Below is a small trained network, with its code and all its weights. Each question gives an input and a target symbol and asks what happens when units are switched off, that is, made to give their printed mean instead of their output.

import numpy as np


def w(rows, s, z=0):
    codes = np.array(rows[::2]) - 128.0
    scale = np.full(codes.shape[1], s)
    scale[-1] = z or s
    return codes * scale


def f(y):
    return np.maximum(y, 0)


def softmax(a):
    e = np.exp(a - a.max(-1, keepdims=True))
    return e / e.sum(-1, keepdims=True)


def log_softmax(a):
    a = a - a.max(-1, keepdims=True)
    return a - np.log(np.exp(a).sum(-1, keepdims=True))


def net(x, mask):
    ids = ['ΘΛΞΠΩαβδζημστψ'.index(c) for c in x.split()]
    T = len(ids)
    res = E[ids] + P[:T]
    u = 0
    for l in range(3):
        r = res
        for j in range(2):
            rows = slice(3 * j, 3 * j + 3)
            q, k, v = (r @ M[l][rows].T for M in (Q, K, V))
            z = softmax(np.where(np.tri(T) > 0, q @ k.T / 3**0.5, -1e9)) @ v
            o = O[l][rows]
            res = res + np.where(mask[u + j], z, o[:, -1]) @ o[:, :-1]
        u += 2
        y = f(res @ A[l][:, :-1].T + A[l][:, -1])
        res = res + np.where(mask[u : u + 4], y, B[l][:, -1]) @ B[l][:, :-1]
        u += 4
    return log_softmax(res[-1] @ U[:, :-1].T + U[:, -1])


Q, K, V, O, A, B = {}, {}, {}, {}, {}, {}
E = w([
[94,153,92,184],'Θ',
[131,72,86,110],'Λ',
[87,111,172,145],'Ξ',
[78,193,122,123],'Π',
[109,86,174,75],'Ω',
[196,105,152,163],'α',
[87,93,117,103],'β',
[196,244,101,176],'δ',
[112,98,122,93],'ζ',
[110,192,179,87],'η',
[170,147,196,114],'μ',
[149,116,128,202],'σ',
[118,98,133,97],'τ',
[107,87,108,94],'ψ',
],0.011)
P = w([
[69,3,200,119],'0',
[104,92,141,78],'1',
[111,101,141,97],'2',
[121,119,136,110],'3',
[129,128,142,130],'4',
[140,138,137,132],'5',
[140,146,143,140],'6',
[150,156,154,145],'7',
[167,164,140,154],'8',
[170,182,133,161],'9',
[179,193,161,179],'10',
[182,217,131,164],'11',
[190,222,138,167],'12',
],0.0052)
Q[0] = w([
[130,118,123,122],'L0H0',
[120,107,155,135],'L0H0',
[120,114,124,121],'L0H0',
[126,136,197,189],'L0H1',
[55,114,192,133],'L0H1',
[52,71,254,182],'L0H1',
],0.02)
K[0] = w([
[132,119,141,130],'L0H0',
[125,113,124,117],'L0H0',
[111,117,127,130],'L0H0',
[181,176,169,123],'L0H1',
[161,199,75,70],'L0H1',
[131,253,76,117],'L0H1',
],0.024)
V[0] = w([
[164,137,67,115],'L0H0',
[84,2,102,76],'L0H0',
[137,120,141,122],'L0H0',
[131,122,119,81],'L0H1',
[145,116,66,84],'L0H1',
[150,109,44,68],'L0H1',
],0.0071)
O[0] = w([
[125,98,61,170,28],'L0H0',
[24,7,84,3,238],'L0H0',
[113,98,133,112,151],'L0H0',
[154,98,225,158,110],'L0H1',
[158,88,128,86,38],'L0H1',
[172,85,139,82,7],'L0H1',
],0.005,0.0012)
A[0] = w([
[189,104,79,144,27],'L0N0',
[155,41,32,53,216],'L0N1',
[132,177,90,64,3],'L0N2',
[134,96,14,2,94],'L0N3',
],0.0063,0.0048)
B[0] = w([
[53,110,62,155,128],'L0N0',
[102,154,254,227,253],'L0N1',
[135,124,210,113,128],'L0N2',
[89,75,111,128,170],'L0N3',
],0.0096,0.0033)
Q[1] = w([
[148,162,111,139],'L1H0',
[113,122,139,109],'L1H0',
[108,116,122,118],'L1H0',
[107,156,255,208],'L1H1',
[130,166,165,126],'L1H1',
[97,155,137,161],'L1H1',
],0.064)
K[1] = w([
[139,110,110,187],'L1H0',
[143,127,154,122],'L1H0',
[95,144,169,136],'L1H0',
[222,255,93,178],'L1H1',
[158,173,113,115],'L1H1',
[122,160,122,138],'L1H1',
],0.041)
V[1] = w([
[145,108,130,148],'L1H0',
[123,131,127,107],'L1H0',
[145,108,92,185],'L1H0',
[186,172,171,6],'L1H1',
[135,87,209,114],'L1H1',
[6,209,99,72],'L1H1',
],0.02)
O[1] = w([
[127,105,139,125,168],'L1H0',
[131,146,110,124,78],'L1H0',
[84,86,147,106,81],'L1H0',
[255,192,162,55,38],'L1H1',
[147,109,108,26,104],'L1H1',
[30,225,220,122,5],'L1H1',
],0.015,0.0032)
A[1] = w([
[72,128,181,26,3],'L1N0',
[185,235,92,179,137],'L1N1',
[107,225,21,77,35],'L1N2',
[104,226,253,78,38],'L1N3',
],0.0073,0.0056)
B[1] = w([
[157,156,144,70,191],'L1N0',
[112,109,205,124,226],'L1N1',
[89,68,137,175,142],'L1N2',
[135,148,9,157,254],'L1N3',
],0.011,0.0094)
Q[2] = w([
[84,110,41,131],'L2H0',
[128,122,222,177],'L2H0',
[111,118,214,173],'L2H0',
[115,66,95,98],'L2H1',
[173,3,91,75],'L2H1',
[120,195,155,83],'L2H1',
],0.033)
K[2] = w([
[111,182,81,182],'L2H0',
[70,60,135,61],'L2H0',
[81,83,151,60],'L2H0',
[142,128,134,186],'L2H1',
[253,168,130,219],'L2H1',
[122,92,173,109],'L2H1',
],0.035)
V[2] = w([
[19,142,162,158],'L2H0',
[173,95,1,240],'L2H0',
[184,175,178,173],'L2H0',
[90,137,175,81],'L2H1',
[92,122,149,143],'L2H1',
[171,115,170,165],'L2H1',
],0.006)
O[2] = w([
[94,186,3,74,149],'L2H0',
[230,187,69,205,136],'L2H0',
[137,29,154,183,7],'L2H0',
[76,109,121,61,140],'L2H1',
[119,116,95,106,125],'L2H1',
[101,103,106,175,48],'L2H1',
],0.0056,0.013)
A[2] = w([
[35,48,59,232,63],'L2N0',
[198,66,74,109,7],'L2N1',
[68,98,7,118,101],'L2N2',
[49,2,92,135,111],'L2N3',
],0.0091,0.011)
B[2] = w([
[115,87,83,23,235],'L2N0',
[8,113,209,137,180],'L2N1',
[163,102,199,177,250],'L2N2',
[167,214,122,182,223],'L2N3',
],0.012,0.017)
U = w([
[233,174,85,89,94],'Θ',
[186,54,30,149,255],'Λ',
[180,139,147,189,142],'Ξ',
[4,122,55,156,116],'Π',
[86,182,63,231,63],'Ω',
[254,99,166,109,126],'α',
[155,120,100,57,101],'β',
[173,129,137,160,97],'δ',
[143,131,100,144,131],'ζ',
[111,136,104,97,106],'η',
[139,131,130,116,113],'μ',
[92,66,150,219,123],'σ',
[104,139,174,134,87],'τ',
[144,130,123,103,123],'ψ',
],0.0047,0.0063)

Each question gives the input, a string of symbols that net reads in full, and the target symbol t.
The units are the heads (3 rows each of Q, K, V and O) and the neurons (one row each of A and B). Each row of codes is followed by its name. A weight is (code - 128) times the scale printed after its matrix; where a second scale follows, it is the last column's (O, A, B and U).
mask holds one flag per unit, layer by layer, with each layer's heads first. A switched-off unit (its flag False) gives its mean, the last column of its rows in O or B, instead of its output. The means were averaged over made-up inputs and are rounded, as every weight is.
A unit's drop is (log p(t) with every unit on - log p(t) with that unit switched off) / (log p(t) with every unit on - log p(t) with every unit switched off).
The circuit of an input: a set's keep is (log p(t) with only the set's units on - log p(t) with every unit switched off) / (log p(t) with every unit on - log p(t) with every unit switched off). Starting from the 12 units with the biggest drops (on a tie, the unit counted first), units are removed one at a time, each time the one whose removal leaves the highest keep (on an exact tie, the one counted first), for as long as the keep stays at least 0.8.
circuit, biggest first: the units of the circuit, biggest drop first
unit that matters most: the unit with the biggest drop
k most important neurons of layer l: the k neurons of layer l with the biggest drops, biggest first
which heads matter: for each layer, one digit per head in row order, 1 if its drop is at least 0.15 and else 0, layers parted by /
input Ξ μ τ ζ ζ Ξ α ζ, target σ: which heads matter : 00 / 01 / 00
input μ δ ζ σ Ω σ σ η, target σ: circuit, biggest first : (L0H0; L1H1; L2H0; L2N0)
input Ξ β ζ β α τ α Λ Ω, target σ: circuit, biggest first : (L2N1; L1H1; L2H0)
input Λ τ ψ ζ Θ α μ ψ, target α: circuit, biggest first : (L1H1; L0N1; L2H0; L0H0)
input σ μ σ σ ψ η δ, target Ω: which heads matter : 01 / 01 / 10
input τ ζ Ξ σ σ β α Λ Π μ β Λ, target α: circuit, biggest first : (L1H1; L0N1; L2H0)
input Θ Ξ μ Ω σ μ μ Ξ μ Θ σ Ω, target Λ: which heads matter : 00 / 01 / 00
input Ω Θ ψ Ω σ Λ ψ Π Ω, target Ω: which heads matter : 00 / 01 / 00
input δ ψ Θ σ Θ, target Λ: unit that matters most : L0H0
input σ σ Ξ ψ β μ σ τ μ Ω β, target α: which heads matter : 00 / 01 / 10
input μ σ η σ σ η η σ ζ, target Λ: circuit, biggest first : (L1H1; L2H0)
input Λ Λ σ α δ Π, target Θ: which heads matter : 01 / 01 / 10
input σ α β η β α δ τ α α ψ β, target Ω: circuit, biggest first : (L1H1; L2H0; L0H1)
input η Π Ξ, target Ω: unit that matters most : L1N3
input α Ξ σ β Π τ δ α τ τ δ, target Ξ: circuit, biggest first : (L1H1; L2H0; L1N1)
input δ μ δ μ β τ τ μ Θ δ ψ, target Λ: circuit, biggest first : (L0H0; L1H1; L2H0; L2N0)
input δ δ δ β Ω, target Λ: circuit, biggest first : (L0H0; L1H1; L2H0)
input Ξ α σ α Ξ β ζ, target σ: circuit, biggest first : (L2N1; L1H1; L2N2)
input α Ω δ Ξ, target Ξ: circuit, biggest first : (L1H1; L2H0)
input Λ Π Λ τ α Ξ Θ Λ β Ω σ β, target Λ: circuit, biggest first : (L1H1)
input ψ Λ Λ Ω Ω, target β: which heads matter : 10 / 01 / 00
input α η Λ Ξ, target Θ: 2 most important neurons of layer 1 : (L1N3; L1N0)
input τ Θ Ω, target Π: 2 most important neurons of layer 0 : (L0N1; L0N3)
